Below is a small trained network, with its code and all its weights. Each question gives an input and a class and asks what happens when units are switched off, that is, made to give their printed mean instead of their output.

import numpy as np


def w(rows, s, z=0):
    codes = np.array(rows[::2]) - 128.0
    scale = np.full(codes.shape[1], s)
    scale[-1] = z or s
    return codes * scale


def norm(h):
    return h / np.sqrt((h * h).mean(-1, keepdims=True) + 1e-5)


def f(y):
    return np.maximum(y, 0)


def log_softmax(a):
    a = a - a.max(-1, keepdims=True)
    return a - np.log(np.exp(a).sum(-1, keepdims=True))


def net(x, mask):
    res = np.array(x, float).reshape(1, 7) / 4 @ E
    u = 0
    for l in range(3):
        y = f(norm(res) @ A[l][:, :-1].T + A[l][:, -1])
        res = res + np.where(mask[u : u + 9], y, B[l][:, -1]) @ B[l][:, :-1]
        u += 9
    return log_softmax(norm(res)[-1] @ U[:, :-1].T + U[:, -1])


A, B = {}, {}
E = w([
[185,106,158,21,88,203],'x0',
[127,127,129,132,117,134],'x1',
[129,129,131,129,120,130],'x2',
[180,193,53,139,147,159],'x3',
[120,204,241,178,166,196],'x4',
[2,122,70,113,134,202],'x5',
[130,130,126,130,131,128],'x6',
],0.0046)
A[0] = w([
[109,151,122,194,153,132,141],'0.n0',
[65,84,185,122,111,76,43],'0.n1',
[159,117,54,77,108,90,38],'0.n2',
[130,156,183,106,86,195,80],'0.n3',
[165,141,127,176,183,47,156],'0.n4',
[124,50,206,109,140,76,114],'0.n5',
[92,115,201,107,146,111,79],'0.n6',
[209,255,30,141,149,150,17],'0.n7',
[153,74,71,126,46,108,3],'0.n8',
],0.0074,0.004)
B[0] = w([
[95,79,135,108,104,81,202],'0.n0',
[126,80,64,187,138,213,183],'0.n1',
[156,111,135,112,160,92,182],'0.n2',
[122,96,106,152,131,2,189],'0.n3',
[147,185,110,118,50,108,252],'0.n4',
[198,108,118,172,102,177,224],'0.n5',
[136,85,93,146,171,153,172],'0.n6',
[136,18,149,192,126,225,223],'0.n7',
[123,103,128,91,195,82,171],'0.n8',
],0.0074,0.0044)
A[1] = w([
[200,130,151,37,82,167,157],'1.n0',
[136,135,86,119,115,64,113],'1.n1',
[23,160,97,99,133,119,65],'1.n2',
[125,224,253,173,172,192,114],'1.n3',
[155,104,211,17,175,191,132],'1.n4',
[70,141,106,126,86,160,85],'1.n5',
[168,144,104,135,67,129,52],'1.n6',
[130,74,165,123,123,93,56],'1.n7',
[92,142,130,186,116,81,2],'1.n8',
],0.0074,0.0035)
B[1] = w([
[98,213,142,247,107,55,253],'1.n0',
[74,79,194,127,137,144,201],'1.n1',
[194,212,187,71,92,141,187],'1.n2',
[123,2,80,70,204,36,220],'1.n3',
[4,116,21,200,57,81,218],'1.n4',
[186,153,151,92,97,120,173],'1.n5',
[180,145,190,108,145,108,183],'1.n6',
[115,125,121,151,213,191,165],'1.n7',
[37,122,71,185,120,110,168],'1.n8',
],0.0062,0.0032)
A[2] = w([
[131,81,111,103,208,114,184],'2.n0',
[230,55,70,172,157,214,190],'2.n1',
[80,178,134,161,95,75,1],'2.n2',
[85,135,86,134,150,194,72],'2.n3',
[167,101,177,119,94,193,94],'2.n4',
[133,93,134,61,145,63,81],'2.n5',
[114,110,139,84,197,73,93],'2.n6',
[12,135,85,2,148,212,151],'2.n7',
[106,40,127,188,94,89,167],'2.n8',
],0.0084,0.002)
B[2] = w([
[182,87,107,3,151,143,163],'2.n0',
[74,125,223,139,146,193,209],'2.n1',
[137,215,11,14,30,178,157],'2.n2',
[146,110,179,190,108,120,148],'2.n3',
[94,185,100,37,124,123,143],'2.n4',
[93,206,134,67,225,110,151],'2.n5',
[201,135,6,55,186,118,148],'2.n6',
[241,151,250,180,150,74,167],'2.n7',
[97,183,114,66,153,245,247],'2.n8',
],0.0056,0.011)
U = w([
[138,165,135,95,112,170,255],'0',
[118,1,154,188,114,225,75],'1',
[113,46,89,25,178,57,84],'2',
[127,172,149,96,97,151,197],'3',
[44,189,58,148,24,118,44],'4',
[169,174,238,154,73,33,71],'5',
],0.0089,0.0062)

Each question gives the input, the list of numbers given to net, and the class t.
The units are the neurons (one row each of A and B). Each row of codes is followed by its name. A weight is (code - 128) times the scale printed after its matrix; where a second scale follows, it is the last column's (A, B and U).
mask holds one flag per neuron, layer by layer. A switched-off neuron (its flag False) gives its mean, the last column of its row in B, instead of its output. The means were averaged over made-up inputs and are rounded, as every weight is.
A unit's drop is (log p(t) with every unit on - log p(t) with that unit switched off) / (log p(t) with every unit on - log p(t) with every unit switched off).
The circuit of an input: a set's keep is (log p(t) with only the set's units on - log p(t) with every unit switched off) / (log p(t) with every unit on - log p(t) with every unit switched off). Starting from the 12 units with the biggest drops (on a tie, the unit counted first), units are removed one at a time, each time the one whose removal leaves the highest keep (on an exact tie, the one counted first), for as long as the keep stays at least 0.8.
units of the circuit, in order: the units of the circuit, biggest drop first
k most important neurons: the k neurons with the biggest drops, biggest first
k most important neurons of layer l: the k neurons of layer l with the biggest drops, biggest first
input [4,-1,7,-1,-5,-7,0], class 5: units of the circuit, in order => (1.n0)
input [6,4,1,-4,6,8,3], class 5: units of the circuit, in order => (2.n7, 0.n7, 2.n8)
input [7,0,-1,1,7,-6,1], class 2: units of the circuit, in order => (1.n3, 0.n4, 2.n6)
input [5,-1,0,-8,2,-6,2], class 1: 2 most important neurons => (0.n5, 0.n4)
input [6,0,8,6,-4,-4,0], class 1: 3 most important neurons => (0.n7, 0.n4, 0.n2)
input [6,0,-1,3,1,-2,1], class 4: units of the circuit, in order => (1.n0, 1.n4)
input [4,5,2,4,-7,2,4], class 2: units of the circuit, in order => (0.n8, 0.n2)
input [-8,3,2,-7,-4,-7,-6], class 4: 2 most important neurons of layer 0 => (0.n4, 0.n7)
input [5,-5,-4,-6,8,2,0], class 2: units of the circuit, in order => (1.n3, 0.n7)
input [8,1,-8,7,5,-6,6], class 4: 2 most important neurons of layer 1 => (1.n4, 1.n0)
input [5,0,-4,-1,1,-7,2], class 5: units of the circuit, in order => (2.n8, 0.n7)
input [1,-5,-1,-3,-6,7,6], class 5: 2 most important neurons of layer 1 => (1.n2, 1.n3)
input [8,-3,-7,-3,8,-3,0], class 2: 3 most important neurons => (1.n3, 0.n4, 0.n3)
input [5,-1,3,8,7,-1,-2], class 1: units of the circuit, in order => (0.n7, 1.n3)
input [-6,-2,6,6,-7,8,-5], class 5: 3 most important neurons of layer 2 => (2.n7, 2.n8, 2.n3)
input [-5,2,5,5,2,0,3], class 1: units of the circuit, in order => (0.n7)
input [-6,-7,7,8,-8,7,2], class 1: 2 most important neurons of layer 1 => (1.n3, 1.n0)
input [-6,-2,7,1,5,-2,0], class 4: 2 most important neurons of layer 0 => (0.n4, 0.n0)
input [6,-6,3,-3,7,7,-4], class 2: 2 most important neurons of layer 0 => (0.n0, 0.n4)
input [-6,-3,-6,-5,3,8,4], class 5: 2 most important neurons => (2.n7, 1.n2)
input [5,-6,-7,8,6,-7,-8], class 1: 2 most important neurons => (0.n7, 1.n3)
input [-1,2,-4,7,-7,2,7], class 1: 2 most important neurons => (0.n7, 2.n1)
